Below are the code and all the weights of a small trained network. Each question names an input and a class and asks about switching units off, where a switched-off unit gives its printed mean instead of its output.

import numpy as np


def w(rows, s, z=0):
    codes = np.array(rows[::2]) - 128.0
    scale = np.full(codes.shape[1], s)
    scale[-1] = z or s
    return codes * scale


def norm(h):
    return h / np.sqrt((h * h).mean(-1, keepdims=True) + 1e-5)


def f(y):
    return np.maximum(y, 0)


def log_softmax(a):
    a = a - a.max(-1, keepdims=True)
    return a - np.log(np.exp(a).sum(-1, keepdims=True))


def net(x, mask):
    res = np.array(x, float).reshape(1, 4) / 4 @ E
    u = 0
    for l in range(2):
        y = f(norm(res) @ A[l][:, :-1].T + A[l][:, -1])
        res = res + np.where(mask[u : u + 3], y, B[l][:, -1]) @ B[l][:, :-1]
        u += 3
    return log_softmax(norm(res)[-1] @ U[:, :-1].T + U[:, -1])


A, B = {}, {}
E = w([
[209,183,81,15,27],'x0',
[57,56,120,89,157],'x1',
[247,212,154,66,102],'x2',
[133,201,168,82,195],'x3',
],0.0014)
A[0] = w([
[245,219,91,188,158,39],'0.n0',
[155,128,41,254,72,201],'0.n1',
[198,228,146,148,144,5],'0.n2',
],0.0028,0.0015)
B[0] = w([
[208,138,190,62,72,210],'0.n0',
[77,70,40,104,205,255],'0.n1',
[153,113,254,30,167,188],'0.n2',
],0.0035,0.002)
A[1] = w([
[65,93,24,174,72,114],'1.n0',
[49,169,66,5,115,27],'1.n1',
[157,75,13,43,86,4],'1.n2',
],0.0028,0.0017)
B[1] = w([
[170,249,221,106,159,248],'1.n0',
[218,22,9,213,54,194],'1.n1',
[121,1,42,107,33,212],'1.n2',
],0.0041,0.0016)
U = w([
[12,88,139,233,232,164],'0',
[162,58,29,108,46,154],'1',
[206,209,236,44,133,153],'2',
[73,219,141,200,62,6],'3',
[104,185,137,185,92,34],'4',
],0.011,0.012)

Each question gives the input, the list of numbers given to net, and the class t.
The units are the neurons (one row each of A and B). Each row of codes is followed by its name. A weight is (code - 128) times the scale printed after its matrix; where a second scale follows, it is the last column's (A, B and U).
mask holds one flag per neuron, layer by layer. A switched-off neuron (its flag False) gives its mean, the last column of its row in B, instead of its output. The means were averaged over made-up inputs and are rounded, as every weight is.
A unit's drop is (log p(t) with every unit on - log p(t) with that unit switched off) / (log p(t) with every unit on - log p(t) with every unit switched off).
The circuit of an input: a set's keep is (log p(t) with only the set's units on - log p(t) with every unit switched off) / (log p(t) with every unit on - log p(t) with every unit switched off). Starting from all 6 units, units are removed one at a time, each time the one whose removal leaves the highest keep (on an exact tie, the one counted first), for as long as the keep stays at least 0.8.
circuit, biggest first: the units of the circuit, biggest drop first
k most important neurons: the k neurons with the biggest drops, biggest first
k most important neurons of layer l: the k neurons of layer l with the biggest drops, biggest first
drop of u: that unit's drop, to one decimal
input [2,-6,-7,-1], class 0: circuit, biggest first => [0.n1; 1.n0]
input [6,0,-4,8], class 1: circuit, biggest first => [1.n1]
input [2,-4,-6,1], class 0: 3 most important neurons => [0.n1; 0.n0; 1.n0]
input [-1,-4,-3,-4], class 0: circuit, biggest first => [0.n1; 1.n0]
input [0,1,-1,-1], class 0: 4 most important neurons => [0.n0; 0.n1; 1.n0; 0.n2]
input [0,7,1,7], class 1: 3 most important neurons => [1.n1; 1.n0; 0.n2]
input [-1,1,-3,-8], class 0: 2 most important neurons of layer 1 => [1.n0; 1.n1]
input [1,-8,-6,-3], class 0: 2 most important neurons => [0.n1; 1.n0]
input [1,3,0,5], class 1: drop of 1.n1 => 1.0
input [6,6,-2,7], class 1: drop of 0.n0 => 0.0
input [7,7,3,3], class 1: drop of 1.n1 => 0.1
input [1,8,6,2], class 1: drop of 1.n1 => 0.2
